Below is a small trained network, with its code and all its weights. Each question gives an input and a target symbol and asks what happens when units are switched off, that is, made to give their printed mean instead of their output.

import numpy as np


def w(rows, s, z=0):
    codes = np.array(rows[::2]) - 128.0
    scale = np.full(codes.shape[1], s)
    scale[-1] = z or s
    return codes * scale


def f(y):
    return np.maximum(y, 0)


def softmax(a):
    e = np.exp(a - a.max(-1, keepdims=True))
    return e / e.sum(-1, keepdims=True)


def log_softmax(a):
    a = a - a.max(-1, keepdims=True)
    return a - np.log(np.exp(a).sum(-1, keepdims=True))


def net(x, mask):
    ids = ['ΔΞΦΨβεζηω'.index(c) for c in x.split()]
    T = len(ids)
    res = E[ids] + P[:T]
    q, k, v = (res @ M[0].T for M in (Q, K, V))
    z = softmax(np.where(np.tri(T) > 0, q @ k.T / 2**0.5, -1e9)) @ v
    res = res + np.where(mask[0], z, O[0][:, -1]) @ O[0][:, :-1]
    y = f(res @ A[0][:, :-1].T + A[0][:, -1])
    res = res + np.where(mask[1:17], y, B[0][:, -1]) @ B[0][:, :-1]
    return log_softmax(res[-1] @ U[:, :-1].T + U[:, -1])


Q, K, V, O, A, B = {}, {}, {}, {}, {}, {}
E = w([
[82,89,174,109,127],'Δ',
[57,79,161,121,73],'Ξ',
[125,98,93,94,6],'Φ',
[35,49,153,131,185],'Ψ',
[119,119,116,168,47],'β',
[185,85,212,40,204],'ε',
[146,115,91,210,98],'ζ',
[149,58,55,122,58],'η',
[163,58,76,155,217],'ω',
],0.014)
P = w([
[134,129,138,108,123],'0',
[139,133,83,101,84],'1',
[150,102,34,100,65],'2',
[186,111,48,114,78],'3',
[195,87,102,98,91],'4',
[205,67,122,110,87],'5',
[210,49,148,114,127],'6',
[225,39,182,118,175],'7',
[214,21,203,94,154],'8',
[222,2,225,72,150],'9',
],0.0078)
Q[0] = w([
[126,211,113,154,176],'H0',
[81,255,78,161,191],'H0',
],0.0081)
K[0] = w([
[31,232,103,100,94],'H0',
[46,253,117,15,116],'H0',
],0.0061)
V[0] = w([
[162,140,185,2,54],'H0',
[234,76,62,75,204],'H0',
],0.012)
O[0] = w([
[109,131,84,4,83,102],'H0',
[87,147,50,147,161,253],'H0',
],0.014,0.015)
A[0] = w([
[96,172,89,152,147,132],'N0',
[86,132,126,97,106,86],'N1',
[85,76,251,124,155,113],'N2',
[162,110,181,78,60,39],'N3',
[140,115,124,201,74,150],'N4',
[199,125,158,130,76,164],'N5',
[118,162,135,94,66,107],'N6',
[83,130,129,129,128,136],'N7',
[175,89,154,90,64,255],'N8',
[72,69,121,88,118,174],'N9',
[169,108,92,131,121,133],'N10',
[142,18,116,128,159,190],'N11',
[149,59,109,136,127,137],'N12',
[115,140,53,165,139,130],'N13',
[146,82,161,179,183,185],'N14',
[169,109,109,117,173,108],'N15',
],0.012,0.0065)
B[0] = w([
[135,70,244,127,159,203],'N0',
[50,142,152,82,181,141],'N1',
[121,234,217,189,83,138],'N2',
[125,20,246,162,191,143],'N3',
[68,210,68,102,168,169],'N4',
[210,142,105,254,126,138],'N5',
[115,94,131,148,177,145],'N6',
[191,88,63,111,134,145],'N7',
[148,157,78,149,145,161],'N8',
[223,156,150,67,123,172],'N9',
[60,111,123,106,137,166],'N10',
[108,136,101,121,30,220],'N11',
[138,132,147,123,73,178],'N12',
[115,68,212,108,132,254],'N13',
[102,195,38,94,81,208],'N14',
[105,172,197,169,113,166],'N15',
],0.0069,0.02)
U = w([
[170,2,137,86,175,3],'Δ',
[207,82,112,156,109,204],'Ξ',
[117,86,222,101,82,65],'Φ',
[100,117,190,84,89,87],'Ψ',
[169,184,70,137,85,229],'β',
[55,100,149,134,209,167],'ε',
[101,171,170,108,21,58],'ζ',
[134,101,59,80,52,171],'η',
[82,160,108,33,142,60],'ω',
],0.0081,0.0039)

Each question gives the input, a string of symbols that net reads in full, and the target symbol t.
The units are the heads (2 rows each of Q, K, V and O) and the neurons (one row each of A and B). Each row of codes is followed by its name. A weight is (code - 128) times the scale printed after its matrix; where a second scale follows, it is the last column's (O, A, B and U).
mask holds one flag per unit, heads first, then neurons. A switched-off unit (its flag False) gives its mean, the last column of its rows in O or B, instead of its output. The means were averaged over made-up inputs and are rounded, as every weight is.
A unit's drop is (log p(t) with every unit on - log p(t) with that unit switched off) / (log p(t) with every unit on - log p(t) with every unit switched off).
The circuit of an input: a set's keep is (log p(t) with only the set's units on - log p(t) with every unit switched off) / (log p(t) with every unit on - log p(t) with every unit switched off). Starting from the 12 units with the biggest drops (on a tie, the unit counted first), units are removed one at a time, each time the one whose removal leaves the highest keep (on an exact tie, the one counted first), for as long as the keep stays at least 0.8.
circuit, biggest first: the units of the circuit, biggest drop first
most important unit: the unit with the biggest drop
k most important neurons: the k neurons with the biggest drops, biggest first
drop of u: that unit's drop, to one decimal
input ζ β ε Φ Φ Δ ζ η Ξ, target η: circuit, biggest first	N0, N13, H0
input η ζ ε, target η: circuit, biggest first	H0, N0
input Ψ ω ε Ξ ω Φ β, target ε: circuit, biggest first	H0, N11, N9
input Ψ Φ ζ ζ Ψ Φ, target β: circuit, biggest first	H0, N13, N0, N5
input Ψ Φ ω ω ω ε, target ε: circuit, biggest first	H0
input ε η ω, target Δ: circuit, biggest first	H0, N14, N13, N4
input η ω Φ Ψ η η ω ω η ζ, target ε: circuit, biggest first	H0, N9
input ζ Ξ Ξ, target β: 4 most important neurons	N13, N0, N8, N5
input ε Δ Ξ, target ω: 2 most important neurons	N1, N11
input ε β ζ η ω ω η, target ε: circuit, biggest first	H0, N13
input β η Δ Δ Δ Δ Ψ ε, target ω: 2 most important neurons	N13, N0
input Δ Ξ Ψ, target ζ: circuit, biggest first	H0, N2
input ω ω Ξ ω Ξ ω ζ Φ, target ε: circuit, biggest first	H0, N9
input Ξ Φ Φ, target Δ: circuit, biggest first	N3, H0, N6, N11
input Φ Ψ β, target Ξ: 3 most important neurons	N14, N5, N3
input β η ζ Ψ ζ β Δ, target β: most important unit	N13
input Ξ Ψ Ξ Δ β, target Ξ: 3 most important neurons	N5, N3, N14
input ζ Δ Δ, target β: 3 most important neurons	N13, N0, N8
input Ξ Φ ζ ε Ξ ε, target ω: drop of N1	0.1
input ζ Ξ Ψ ζ Ξ, target β: drop of N13	0.5
input β Δ Ψ Ψ, target ζ: most important neuron	N2
input ε Ξ η ω Ξ Ψ Ξ ζ ζ Ξ, target ζ: drop of N2	0.7
